Here is a tiny trained network, its code and every weight. The questions are about switching its units off for an input and a class, where a switched-off unit gives its printed mean instead of its output.

import numpy as np


def w(rows, s, z=0):
    codes = np.array(rows[::2]) - 128.0
    scale = np.full(codes.shape[1], s)
    scale[-1] = z or s
    return codes * scale


def norm(h):
    return h / np.sqrt((h * h).mean(-1, keepdims=True) + 1e-5)


def f(y):
    return np.maximum(y, 0)


def log_softmax(a):
    a = a - a.max(-1, keepdims=True)
    return a - np.log(np.exp(a).sum(-1, keepdims=True))


def net(x, mask):
    res = np.array(x, float).reshape(1, 5) / 4 @ E
    u = 0
    for l in range(3):
        y = f(norm(res) @ A[l][:, :-1].T + A[l][:, -1])
        res = res + np.where(mask[u : u + 13], y, B[l][:, -1]) @ B[l][:, :-1]
        u += 13
    return log_softmax(norm(res)[-1] @ U[:, :-1].T + U[:, -1])


A, B = {}, {}
E = w([
[95,40,254],'x0',
[128,127,128],'x1',
[95,237,148],'x2',
[127,128,127],'x3',
[241,157,190],'x4',
],0.0049)
A[0] = w([
[111,180,169,53],'0.n1',
[121,208,161,89],'0.n2',
[248,156,160,50],'0.n3',
[147,132,61,68],'0.n4',
[105,100,98,81],'0.n5',
[197,14,60,60],'0.n6',
[142,157,79,83],'0.n7',
[108,169,143,54],'0.n8',
[77,189,136,4],'0.n9',
[136,135,93,98],'0.n10',
[116,161,153,47],'0.n11',
[98,130,177,98],'0.n12',
[19,99,51,49],'0.n13',
],0.017,0.0023)
B[0] = w([
[133,174,149,179],'0.n1',
[174,157,212,209],'0.n2',
[205,6,111,248],'0.n3',
[76,88,170,197],'0.n4',
[164,101,147,166],'0.n5',
[168,249,226,249],'0.n6',
[69,89,177,195],'0.n7',
[153,169,148,163],'0.n8',
[180,208,152,188],'0.n9',
[96,105,154,166],'0.n10',
[132,162,138,155],'0.n11',
[100,83,174,181],'0.n12',
[228,63,108,254],'0.n13',
],0.022,0.0071)
A[1] = w([
[117,118,86,26],'1.n1',
[120,125,77,46],'1.n2',
[149,157,107,99],'1.n3',
[135,181,78,58],'1.n4',
[114,139,95,134],'1.n5',
[68,54,225,177],'1.n6',
[144,131,128,68],'1.n7',
[119,122,122,2],'1.n8',
[249,85,85,87],'1.n9',
[111,166,95,135],'1.n10',
[127,118,113,57],'1.n11',
[138,152,93,110],'1.n12',
[146,126,179,154],'1.n13',
],0.015,0.0019)
B[1] = w([
[132,117,174,128],'1.n1',
[162,108,161,128],'1.n2',
[99,101,203,134],'1.n3',
[135,93,200,128],'1.n4',
[113,111,122,128],'1.n5',
[58,233,3,254],'1.n6',
[109,94,159,139],'1.n7',
[139,112,161,128],'1.n8',
[93,42,76,255],'1.n9',
[138,108,145,128],'1.n10',
[123,123,138,128],'1.n11',
[136,105,139,128],'1.n12',
[40,127,129,243],'1.n13',
],0.016,0.0094)
A[2] = w([
[139,144,178,51],'2.n1',
[122,105,42,129],'2.n2',
[115,192,153,180],'2.n3',
[129,154,119,115],'2.n4',
[104,199,103,116],'2.n5',
[150,123,84,36],'2.n6',
[170,95,109,7],'2.n7',
[6,140,87,180],'2.n8',
[169,187,176,106],'2.n9',
[155,101,70,91],'2.n10',
[149,138,103,78],'2.n11',
[163,106,112,31],'2.n12',
[107,191,119,123],'2.n13',
],0.017,0.002)
B[2] = w([
[117,189,160,202],'2.n1',
[159,219,179,207],'2.n2',
[205,82,90,236],'2.n3',
[121,106,139,148],'2.n4',
[110,51,138,201],'2.n5',
[130,131,176,146],'2.n6',
[129,56,103,189],'2.n7',
[25,163,59,255],'2.n8',
[167,253,115,246],'2.n9',
[167,93,181,190],'2.n10',
[136,124,130,129],'2.n11',
[122,75,115,171],'2.n12',
[127,58,134,201],'2.n13',
],0.023,0.0066)
U = w([
[181,28,169,161],'0',
[199,252,211,2],'1',
[38,160,104,202],'2',
],0.012,0.00059)

Each question gives the input, the list of numbers given to net, and the class t.
The units are the neurons (one row each of A and B). Each row of codes is followed by its name. A weight is (code - 128) times the scale printed after its matrix; where a second scale follows, it is the last column's (A, B and U).
mask holds one flag per neuron, layer by layer. A switched-off neuron (its flag False) gives its mean, the last column of its row in B, instead of its output. The means were averaged over made-up inputs and are rounded, as every weight is.
A unit's drop is (log p(t) with every unit on - log p(t) with that unit switched off) / (log p(t) with every unit on - log p(t) with every unit switched off).
The circuit of an input: a set's keep is (log p(t) with only the set's units on - log p(t) with every unit switched off) / (log p(t) with every unit on - log p(t) with every unit switched off). Starting from the 12 units with the biggest drops (on a tie, the unit counted first), units are removed one at a time, each time the one whose removal leaves the highest keep (on an exact tie, the one counted first), for as long as the keep stays at least 0.8.
circuit, biggest first: the units of the circuit, biggest drop first
most important unit: the unit with the biggest drop
top k neurons: the k neurons with the biggest drops, biggest first
top k neurons in layer l: the k neurons of layer l with the biggest drops, biggest first
drop of u: that unit's drop, to one decimal
input [-5,-4,7,-3,8], class 0: circuit, biggest first	(0.n3)
input [6,1,4,0,7], class 0: top 3 neurons	(0.n3; 0.n6; 0.n7)
input [-7,5,6,7,1], class 2: top 4 neurons in layer 0	(0.n7; 0.n13; 0.n6; 0.n4)
input [-7,2,-5,-7,-2], class 2: circuit, biggest first	(0.n4; 1.n6)
input [-1,-7,6,3,6], class 0: top 2 neurons	(0.n3; 0.n6)
input [6,2,-5,4,4], class 2: top 4 neurons in layer 0	(0.n2; 0.n9; 0.n13; 0.n1)
input [-4,-5,-3,-5,4], class 0: top 3 neurons	(0.n3; 0.n12; 2.n8)
input [3,8,-5,7,-3], class 1: top 2 neurons	(0.n6; 0.n3)
input [-2,0,-7,-2,-6], class 1: top 2 neurons in layer 0	(0.n6; 0.n3)
input [7,2,5,4,-8], class 0: top 2 neurons	(0.n13; 0.n7)
input [6,8,-4,-3,-2], class 2: top 2 neurons	(0.n9; 0.n2)
input [-3,1,8,-8,8], class 0: top 3 neurons	(0.n3; 0.n6; 1.n9)
input [1,7,-4,8,-3], class 1: top 2 neurons	(0.n6; 0.n3)
input [-1,-4,-7,7,4], class 1: most important unit	0.n6
input [-6,8,5,1,-4], class 2: drop of 2.n8	1.0
input [5,-1,0,-1,6], class 0: drop of 0.n7	0.1
input [-5,7,-5,-8,-8], class 0: drop of 0.n13	2.9
